Below are the code and all the weights of a small trained network. Each question names an input and a class and asks about switching units off, where a switched-off unit gives its printed mean instead of its output.

import numpy as np


def w(rows, s, z=0):
    codes = np.array(rows[::2]) - 128.0
    scale = np.full(codes.shape[1], s)
    scale[-1] = z or s
    return codes * scale


def f(y):
    return y / 2 * (1 + np.tanh(0.7978845608 * (y + 0.044715 * y**3)))


def log_softmax(a):
    a = a - a.max(-1, keepdims=True)
    return a - np.log(np.exp(a).sum(-1, keepdims=True))


def net(x, mask):
    res = np.array(x, float).reshape(1, 4) / 4 @ E
    y = f(res @ A[0][:, :-1].T + A[0][:, -1])
    res = res + np.where(mask, y, B[0][:, -1]) @ B[0][:, :-1]
    return log_softmax(res[-1] @ U[:, :-1].T + U[:, -1])


A, B = {}, {}
E = w([
[143,71,197,62,158,44],'x0',
[98,124,50,109,12,66],'x1',
[215,163,60,46,92,151],'x2',
[181,16,111,129,134,153],'x3',
],0.011)
A[0] = w([
[178,149,46,130,83,130,188],'n0',
[53,175,134,197,132,123,252],'n1',
[184,125,121,114,198,133,213],'n2',
[125,180,104,130,59,101,212],'n3',
[84,197,129,170,118,132,239],'n4',
[87,163,162,134,165,109,131],'n5',
[213,99,113,117,102,81,254],'n6',
[181,126,147,106,193,191,175],'n7',
[101,91,154,90,162,87,189],'n8',
[135,127,116,139,74,144,153],'n9',
[115,86,179,106,119,119,220],'n10',
[158,125,54,107,141,176,188],'n11',
[172,131,93,141,229,137,141],'n12',
[164,132,146,155,157,152,76],'n13',
[154,141,102,84,207,153,239],'n14',
[141,166,73,141,135,113,184],'n15',
[105,75,164,189,160,128,187],'n16',
[61,144,94,104,112,159,133],'n17',
[99,178,64,135,129,141,175],'n18',
[176,153,164,99,155,190,176],'n19',
[140,79,152,67,113,91,188],'n20',
[84,193,61,116,112,137,152],'n21',
[118,126,203,207,194,117,201],'n22',
[125,182,96,125,122,103,171],'n23',
[185,146,183,168,196,156,159],'n24',
[248,118,97,149,59,116,139],'n25',
],0.013,0.0036)
B[0] = w([
[137,61,157,55,121,159,239],'n0',
[59,122,166,125,202,34,254],'n1',
[254,156,113,227,36,197,206],'n2',
[105,90,173,58,37,117,230],'n3',
[66,185,185,97,139,93,232],'n4',
[108,192,117,141,147,119,180],'n5',
[201,64,75,125,73,160,234],'n6',
[225,173,201,184,83,164,225],'n7',
[155,104,69,148,134,99,204],'n8',
[108,96,136,62,128,127,174],'n9',
[144,167,65,148,103,93,194],'n10',
[131,95,171,110,191,210,210],'n11',
[225,150,168,166,137,130,196],'n12',
[157,161,111,142,154,113,160],'n13',
[188,168,123,146,71,168,203],'n14',
[76,145,166,91,58,211,179],'n15',
[143,127,124,186,183,85,218],'n16',
[80,144,165,110,105,108,179],'n17',
[83,133,184,132,118,156,209],'n18',
[189,140,173,155,86,152,200],'n19',
[162,111,57,95,52,105,222],'n20',
[78,165,175,68,102,118,225],'n21',
[169,131,131,164,190,102,244],'n22',
[110,127,158,55,79,130,182],'n23',
[166,198,187,203,133,125,226],'n24',
[162,80,93,34,180,169,230],'n25',
],0.0078,0.011)
U = w([
[100,144,221,89,105,103,37],'0',
[178,57,102,78,146,250,61],'1',
[180,76,48,107,73,73,254],'2',
[119,132,162,156,211,42,132],'3',
[207,171,182,171,137,140,142],'4',
],0.012,0.00097)

Each question gives the input, the list of numbers given to net, and the class t.
The units are the neurons (one row each of A and B). Each row of codes is followed by its name. A weight is (code - 128) times the scale printed after its matrix; where a second scale follows, it is the last column's (A, B and U).
mask holds one flag per neuron, in row order. A switched-off neuron (its flag False) gives its mean, the last column of its row in B, instead of its output. The means were averaged over made-up inputs and are rounded, as every weight is.
A unit's drop is (log p(t) with every unit on - log p(t) with that unit switched off) / (log p(t) with every unit on - log p(t) with every unit switched off).
The circuit of an input: a set's keep is (log p(t) with only the set's units on - log p(t) with every unit switched off) / (log p(t) with every unit on - log p(t) with every unit switched off). Starting from the 12 units with the biggest drops (on a tie, the unit counted first), units are removed one at a time, each time the one whose removal leaves the highest keep (on an exact tie, the one counted first), for as long as the keep stays at least 0.8.
circuit, biggest first: the units of the circuit, biggest drop first
most important unit: the unit with the biggest drop
k most important neurons: the k neurons with the biggest drops, biggest first
drop when u is switched off: that unit's drop, to one decimal
input [8,-2,4,-4], class 2: most important unit : n20
input [8,4,-3,-7], class 2: circuit, biggest first : n20; n8
input [-1,3,6,-4], class 0: 2 most important neurons : n21; n3
input [8,-3,7,4], class 2: 3 most important neurons : n20; n6; n10
input [0,-6,-8,0], class 3: 2 most important neurons : n1; n16
input [-3,8,-7,4], class 0: 2 most important neurons : n22; n3
input [8,-2,-8,7], class 3: 2 most important neurons : n16; n22
input [8,-1,-2,-3], class 2: 2 most important neurons : n20; n1
input [-5,3,8,-3], class 1: drop when n25 is switched off : 1.1
input [4,4,-4,0], class 2: drop when n9 is switched off : 0.0
input [-3,-2,-4,3], class 3: drop when n6 is switched off : 0.1
